W: [  1  -2 -55   1   1  25  55  56  55]
S: [  6  53 -55  55  56  56  54  55  55]
H: [  5  48 -55  55  55  57  56  56  55]
C: [ -1   0 -55   0  -1   0   2  20  53]
U: [ -1  -2 -55   1  -1   0   8  52  54]
[-55   1  -1   0   8]
U
[54 55]
S

E: [ 13   3   9   3   9   0  -2   3  23   8   1  -2 -10  -1   4   8  -8 -10
  -1  12   1  51  -3  -2  -7   3  -2  -7   3   9  -3   1  12   0  15   8
  -6  -9   3  -1   1  -1  -4  -2   4  -1   6  -6   7  -5  -2 -18   2   9
  -1  -2]
Q: [  1   1   7  -6  18  -1   0  14 -25  -7   1  -8   2 -12 -11   3  -5   0
   5   4  13  24  18   6  14  -7   2  -3 -32  10  -6  -1   3   6  -5   7
  -2  -5   1  -2   1   6  -9   7   1   4   9   6   3  -8  -1  -1  -4  17
   9  -1]
G: [ -7  12  -2  10  -2 -14   3   3  11  -9   0   4  13  -3   3   4  12   9
   2  13  -6  27  -1  -3  15   1   5   5  11  13   5 -14  -1  -2   5  11
   0 -11   0   3  -2  -4   1   0   6  -5  19  -2   5   0   3   1   9   9
   5  -8]
F: [ -5  -2  -9   4   2  -1  -1 -15 -14   0   2 -18 -12   6  -3  -4  10  -7
   2  -2   6  -3  11   0   0   0   0  -1  23  -3   0   7  14   7   3   6
   3  -2   4 -18   0  18   3  -2  -2   0 -20  -4   2 -12  12  13  -3   1
   0  -8]
A: [  9   1   1  -7  -9 -12  -1   7   0 -10   1  -7   4   6 -29   5   7 -10
   7  -4  -8  20 -10   3  32  -1  -3  -5 -26  11   1  -1   9 -10 -10   0
   1  -1  -1  -1   1   6  -4  10  -5  -5 -13   2  -4   7  -2   0 -10 -26
   1  -6]
Z: [  2  11  -2   0  27  -4   1  -6 -14  -2  -1   1  11   6  11 -10   7   6
 -10   3  14  -8 -13  -6  -4 -12  20  16   6 -28   3 -14  13   7   6   0
  -4   8  -4  -3   4   4   1  -1   3   3   3   1  -5   8   3  -8  -4   6
   7  10]
P: [  0   8 -12 -10 -22   0  -4  19 -40   6   1  11 -17  -5  -4   2   0   8
 -18   8 -11   8   1   4   5 -10  10  -2  38  -2  -4   7  -4  -6  10 -11
   1   4  -6  -5  -7   5   0   0   7  -1  20  -5   2   1 -11  -4   2 -14
 -16   1]
L: [ 13   3   9   3   9   0  -2   3  23   8   1  -2 -10  -1   4   8  -8 -10
  -1  12   1  51  -3  -2  -7   3  -2  -7   3 -11   1  17  -1  -5  -7  -1
   2  -3  -2   0   4  15  -3   2   1  -1  -8  -1  -1   6 -18  -8 -14  17
  -3   7]
M: [ -9   0 -16  -4 -14 -10  -2  36  25  -2   1 -10   3   2  -4   6 -15   2
   9   3 -17  17   6  -5   6  11   0  13  -4   2   1  -1   1   5   1 -13
   0  -2   1  11   2   2   4  -6   2   0   5  -4  -7  -4   1   7  -1  -2
  10  -8]
D: [-10  -7 -16   0 -14 -17  -7  37  14   0  -1  -4  24   4   7   7   6   1
   4  -1   7  12  18   2   0   3 -19  12  26 -18  -2  15  -6   5   8  -4
   3   3   0  -1   3   7  -3  -5   1   3  22   1   6 -11   4   3  12  10
   6   7]
T: [-12  14  14   1  -7   2  -1  -8 -28   1   3  -9  13 -14  12  -1   4 -10
  -5 -11 -23  10 -20   8   6   5   1  -8 -39   2  -4   7 -14 -10   8  -5
   3   5  -3  -6   1  -6   4   4   4  -2   3  14  -1  -2  -3 -15  -2  16
 -12  -1]
B: [-10  -7 -16   0 -14 -17  -7  37  14   0  -1  -4  24   4   7   7   6   1
   4  -1   7  12  18   2   0   3 -19  12  26 -18  -2  15  -6   5   8  -2
   0  15  -1   4  -3   2  -3  -5   2  -3  10 -11   6   4  14  -6   5  -5
   0  -7]
[10  6  7]
D
[-1  2 -3 -2  0  4 15]
L

K: [ -6  17   6   7  -9  10 -14   3]
J: [-11  26 -14 -12  19 -33 -16  54]
N: [ 15  12  -3  15 -20  -9  -8  -5]
V: [ -3 -18 -12  15  12  -4  19   1]
R: [ -9  17   7   6  10  -6 -16  54]
[15 12 -4]
V
[-6 17  6  7 -9 10]
K
[ -3 -18 -12  15  12  -4  19   1]
V
[-6 17]
K

kaba: [-19  -5 -14 -35  27 -26  23 -22 -30  -8 -14]
falen: [ -2   5   2   3 -18 -18  44  -2  10  -6  -9]
Pevor: [-20   1 -42  12 -11 -30 -10 -38 -16  -9 -13]
pem: [-38  12  -9 -16   1 -10 -11 -42 -20 -30 -19]
[-42  12 -11 -30 -10]
Pevor
[-38  12  -9 -16   1 -10 -11 -42 -20 -30]
pem
[44 -2 10 -6]
falen
[-20   1 -42  12 -11 -30 -10 -38 -16]
Pevor
[-19  -5 -14]
kaba
[  1 -42  12 -11]
Pevor

deg: [-5  2  2  2  3 -4]
mipu: [ 1  0  0 -2 -2  6]
panat: [-6  3  0  7 -8  3]
rimo: [  2  -4 -10   9  -3  -2]
Sive: [-3  2  4  2 -7  6]
Ridu: [-2  3  0  7 -8  3]
vuku: [ 4  5  2 -6 -4 -8]
kudat: [-4  0  5  3 -1  6]
mas: [-11  -5   5  12  13  -2]
pupi: [  2  12  13   0 -11  -1]
[-2  3  0]
Ridu
[ 5 12 13]
mas

Kuvi: [ -4 -50  39  19 -19 -15 -27 -29 -10  -7  21  21 -14 -33 -23   2 -12 -10
 -37  -1   4]
rovak: [-27   7  20  11 -13  -5 -14 -16  -5  19  31 -27  33 -11 -38 -42  -6  -2
  15 -10  38]
Tekif: [-18  44 -10  -7  26 -14  10  13   3   6  -6 -13  28 -15  -6 -18  19  13
  35   8 -31]
zigut: [ -9 -11  19   8 -14  -5 -13 -11  -5  15  17  -2  36  -4  15   2  14   9
  15  10 -37]
kopem: [-27   7  26  10  14 -32 -16 -12  -7  -1   7  16 -33   2  22  -4  -7  -7
 -40   4 -19]
fuf: [ 14 -36   9   6 -22  10  -8 -11  -2  -7   3  -2 -22  12 -27   5   9   9
  38  -1   7]
[-13  -5 -14]
rovak
[ 19 -19]
Kuvi
[-27   7  26  10  14 -32 -16 -12  -7  -1   7  16 -33   2  22  -4  -7  -7
 -40   4 -19]
kopem
[22 -4 -7 -7]
kopem

dob: [ -2 -36 -24  17 -28  40  15  -2  37  30  14  21  20 -20 -20  31   1  16
  22  27   3 -13  16 -31  33   9 -23  37 -27  -4  13  -1   3  29 -20 -33
  21   0  16  -8 -10  -3  -3  -6 -14  -5 -13 -10 -12   5  -9 -26   4  33
  10 -29   8  33  23 -15  17 -25 -26  -1]
Rem: [ 50  -1 -22  37  22  -5 -40 -10 -21  29  32  36  38 -29  -8 -31 -33  30
 -25 -29  32  41  41 -11  -8 -32  -5   3  25 -39  38 -40  30  15 -29  30
  31  47  13 -31 -14  35   3  16  18 -42  34  19 -20 -40 -23  15  -5 -26
  46  37  43  -9 -33 -27  -7  10   7 -38]
los: [-20  38  37 -32  16 -30  12   8 -18 -38 -27 -35 -34  38  30  -8  18 -23
  -5  -4 -12  -3 -32  37 -19  11  25 -29  18  29 -26  26 -11 -31  38  18
 -32 -19 -19  25   4   7 -26  22  23  22 -31  22  31  21  21  23   1 -12
 -29  12 -24 -22   0  31 -11  19  27  27]
Supo: [  6 -14 -17   6  -1  -8 -23  -8 -15   2   5   5   5 -21 -18 -18 -17  -3
 -13 -20  -4  -1   6 -14 -14 -16  -9  -9  -7 -24   0 -22  -5   0 -21  -2
   4   4   0 -24 -19   2 -10 -11  -4 -23   0  -3 -15 -24 -14 -11  -6 -15
   5  -1   2  -7 -17 -17  -6  -4 -13 -24]
pogu: [-15  -4  -6 -19 -12 -16  -7 -14 -12 -18 -19 -18 -18  -3  -1 -11 -10 -11
 -14  -8  -9  -9 -18  -6 -10 -12 -10 -13  -5  -4 -13  -6  -8 -19  -4  -9
 -19 -13 -19  -3  -5 -13 -12  -3 -10  -6 -14 -10  -8  -5 -11  -3 -16 -14
 -16  -8 -13 -17 -12  -8 -17 -12  -2  -4]
Dinib: [  0   4  20  11  26   3  -4  36  -6  -3  19   5   6   6 -19   0  26 -27
  23 -14 -29 -18   6  21 -22  25  32 -19 -17   1 -21  12 -29  17  10  12
  14 -13  29 -15 -29  20 -22 -19  23   7 -20  22  28  -2  32 -19  36   9
  -5  -3 -18  18  16  25  31  32 -18  -4]
naki: [  8  -1  -7   5  -3   3   0  -8   4   9   2   7   6  -4   6   1  -8  14
  -5   5  14  11   7  -6  10  -7  -8  10   8  -2  14  -5  14   1  -5   1
   4  12  -3   3   9   0  11   8 -14  23 -24 -15   9  23   9  -9  -3  11
 -32 -24 -29  -1  15  13  -3 -10  -4  22]
Sut: [ -6   2  -9 -15 -19  -5   9 -25   5  -3 -20 -10 -11   3  20   2 -14  17
 -15  14  19  11 -11 -10  17 -14 -20  12  14   7  11  -2  20 -17   0  -8
 -16   5 -25  18  25 -17  15  17 -16   2  10 -15 -15   9 -19  17 -26  -5
  -2   1   8 -15  -9 -12 -24 -22  18  11]
koz: [  0   2  20  11  26   3  -4  36  -6  -3  19   5   6   6  -1   0  26 -27
  23 -14  -7 -18   6  21 -22  25  32 -19 -17   1 -21  12 -29  17   7  12
  14 -13  29 -15 -29  20 -22  -4  23   7 -20  22  28  -2  32 -19  36   9
  -5  -3  -7  -6 -17   2 -17  32  -3  -4]
Rala: [-1  1  0 -1 -1  0  1 -1  1  0 -1 -1 -1  1  2  1  0  1  0  1  1  0 -1  0
  1  0 -1  1  1  1  0  1  1 -1  1  0 -1  0 -1  2  2 -1  1  1 -1  1  0 -1
  0  1  0  1 -1  0  0  0  0  0  0  0 -1 -1  1  1]
feg: [ 8 -1 -7  5 -3  3  0 -8  4  9  2  7  6 -4  6  1 -8 14 -5  5 14 11  7 -6
 10 -7 -8 10  8 -2 14 -5 14  1 -5  1  4 12 -3  3  9  0 11  8 -3 -4 13 -3
 -8 -1 -9  8 -7 -1 10  6 13 -1 -4 -8 -5 -6  7 -1]
[-13 -19  -3  -5 -13 -12  -3 -10  -6 -14 -10]
pogu
[  2  -7 -17 -17  -6]
Supo
[ -3  -5 -13 -12  -3 -10  -6 -14 -10  -8]
pogu
[  0  31 -11]
los
[  8  -1  -7   5  -3   3   0  -8   4   9   2   7   6  -4   6   1  -8  14
  -5   5  14  11   7  -6  10  -7  -8  10   8  -2  14  -5  14   1  -5   1
   4  12  -3   3   9   0  11   8 -14  23 -24 -15   9  23   9  -9  -3  11
 -32 -24 -29  -1  15  13  -3 -10  -4  22]
naki

lanem: [  9   3 -24 -20   3  19   8 -14   0   3  15  -5   1   0  11   1   1  -9
  -1 -18   4  14  -1]
Saz: [ 11 -24  44   3 -14  -8   2   8  12   2  20   5  -8  -3   5  -2   0  -4
  18   4   4  -8  -5]
Pifid: [  9   3 -24 -20   3  19   8 -14   0   3  15  -5   1   0  11   1   1  -9
  -1  -9 -17   3   1]
[  0  11   1   1  -9  -1  -9 -17   3   1]
Pifid
[ 11 -24  44   3 -14]
Saz
[12  2 20  5 -8 -3  5 -2  0 -4]
Saz

vipo: [-23   8   8 -33 -34  -4  -1 -20 -27  -6 -32 -11   4  14   3]
gor: [  4 -16  -3  -8  21  17 -13 -18  -6 -19   4 -23   7  -9  29]
tebu: [-35  -4  -7 -21 -15   4 -27  -4 -13  -3   2 -18  -8  -6  11]
kino: [-22  -4   2 -28  -7  15   3 -15 -34 -36  -4  -7  27 -17  13]
Gir: [-31  -9   8 -33 -34  -4  -1 -20 -27  -6 -28   4   5   8 -18]
[ -7 -21 -15]
tebu
[ -4  -1 -20 -27  -6 -28   4   5   8 -18]
Gir
[-36  -4  -7]
kino
[-23   7]
gor
[-4 -7 27]
kino
[ -7  15   3 -15 -34 -36]
kino

robam: [-17  14  18   7   0  -1   1  26  10]
moku: [ 40  -5   4   4  -2   3 -14 -20  21]
fup: [  7 -17  18  -1  26   0   1  14  -2]
rilod: [22 -5 -1 -3  1  2 37 14  1]
kulor: [-37  10  -3   2   2   5 -11   3  -3]
pemun: [-27  -3   6  -8  -8  17  12  45  13]
pob: [-21   9  -8  -4   8   5   1  -1  11]
[ 0  1 14 -2]
fup
[-17  14  18   7   0  -1   1  26]
robam

